Below is a small trained network, with its code and all its weights. Each question gives an input and a class and asks what happens when units are switched off, that is, made to give their printed mean instead of their output.

import numpy as np


def w(rows, s, z=0):
    codes = np.array(rows[::2]) - 128.0
    scale = np.full(codes.shape[1], s)
    scale[-1] = z or s
    return codes * scale


def f(y):
    return np.maximum(y, 0)


def log_softmax(a):
    a = a - a.max(-1, keepdims=True)
    return a - np.log(np.exp(a).sum(-1, keepdims=True))


def net(x, mask):
    res = np.array(x, float).reshape(1, 4) / 4 @ E
    y = f(res @ A[0][:, :-1].T + A[0][:, -1])
    res = res + np.where(mask, y, B[0][:, -1]) @ B[0][:, :-1]
    return log_softmax(res[-1] @ U[:, :-1].T + U[:, -1])


A, B = {}, {}
E = w([
[86,190,235,63,176,102,142,120,94,187],'x0',
[76,126,178,57,168,127,96,5,198,52],'x1',
[122,115,133,97,87,112,55,136,215,175],'x2',
[198,154,157,73,87,196,202,80,172,150],'x3',
],0.012)
A[0] = w([
[138,144,147,139,157,138,155,81,106,37,100],'N1',
[1,77,90,151,109,47,57,150,111,117,77],'N2',
[179,94,49,155,47,151,95,103,137,26,73],'N3',
[98,140,134,142,123,100,59,44,220,116,55],'N4',
[185,141,159,115,42,236,127,86,199,161,69],'N5',
[130,216,102,171,68,146,80,148,64,253,115],'N6',
[82,127,152,93,196,179,95,68,100,67,3],'N7',
],0.008,0.0046)
B[0] = w([
[45,124,53,124,129,132,178,181,122,145,206],'N1',
[172,169,83,115,169,219,93,112,121,229,240],'N2',
[113,166,182,77,131,47,20,7,114,112,246],'N3',
[128,100,97,159,67,113,180,120,136,173,241],'N4',
[151,152,90,122,168,170,182,84,109,211,251],'N5',
[101,142,96,146,83,59,107,81,92,125,254],'N6',
[96,120,115,141,40,136,117,99,150,164,220],'N7',
],0.011,0.0091)
U = w([
[91,111,66,199,13,129,150,132,141,131,73],'0',
[149,177,87,154,219,242,126,113,119,151,78],'1',
[107,138,100,155,143,135,135,130,158,128,249],'2',
[86,193,249,101,153,110,80,92,128,121,118],'3',
[130,79,131,121,166,141,125,145,151,122,194],'4',
[134,103,154,169,135,175,128,162,166,62,91],'5',
[132,69,144,154,142,168,132,208,183,63,97],'6',
],0.011,0.014)

Each question gives the input, the list of numbers given to net, and the class t.
The units are the neurons (one row each of A and B). Each row of codes is followed by its name. A weight is (code - 128) times the scale printed after its matrix; where a second scale follows, it is the last column's (A, B and U).
mask holds one flag per neuron, in row order. A switched-off neuron (its flag False) gives its mean, the last column of its row in B, instead of its output. The means were averaged over made-up inputs and are rounded, as every weight is.
A unit's drop is (log p(t) with every unit on - log p(t) with that unit switched off) / (log p(t) with every unit on - log p(t) with every unit switched off).
The circuit of an input: a set's keep is (log p(t) with only the set's units on - log p(t) with every unit switched off) / (log p(t) with every unit on - log p(t) with every unit switched off). Starting from all 7 units, units are removed one at a time, each time the one whose removal leaves the highest keep (on an exact tie, the one counted first), for as long as the keep stays at least 0.8.
units of the circuit, in order: the units of the circuit, biggest drop first
top k neurons: the k neurons with the biggest drops, biggest first
drop when u is switched off: that unit's drop, to one decimal
input [8,0,8,-6], class 2: units of the circuit, in order -> [N3]
input [8,-5,-3,-8], class 1: top 2 neurons -> [N2; N3]
input [6,7,3,-1], class 0: top 2 neurons -> [N4; N7]
input [3,4,8,4], class 2: units of the circuit, in order -> [N4; N5]
input [2,6,8,7], class 2: top 2 neurons -> [N4; N2]
input [-6,2,8,-4], class 2: units of the circuit, in order -> [N4; N2; N3; N7]
input [5,7,0,5], class 0: units of the circuit, in order -> [N7; N4]
input [-8,4,7,6], class 3: top 2 neurons -> [N3; N2]
input [-2,6,-7,-8], class 1: top 2 neurons -> [N2; N6]
input [-4,7,-2,1], class 0: top 3 neurons -> [N4; N7; N1]
input [-5,-4,-7,-4], class 2: units of the circuit, in order -> [N3; N4]
input [-8,3,8,-3], class 2: top 2 neurons -> [N4; N2]
input [-6,3,4,5], class 3: top 2 neurons -> [N3; N2]
input [-2,0,2,4], class 1: top 2 neurons -> [N5; N6]
input [5,5,-1,8], class 1: top neuron -> [N5]
input [-8,-6,4,5], class 3: top 2 neurons -> [N3; N4]
input [1,4,1,5], class 1: top 2 neurons -> [N5; N6]
input [5,-2,6,6], class 1: top 2 neurons -> [N5; N3]
input [1,5,0,4], class 0: drop when N6 is switched off -> -0.1
input [1,8,5,-6], class 0: units of the circuit, in order -> [N4]
input [0,5,2,5], class 0: drop when N2 is switched off -> 0.8
input [-8,-6,-1,-8], class 1: drop when N2 is switched off -> 1.0
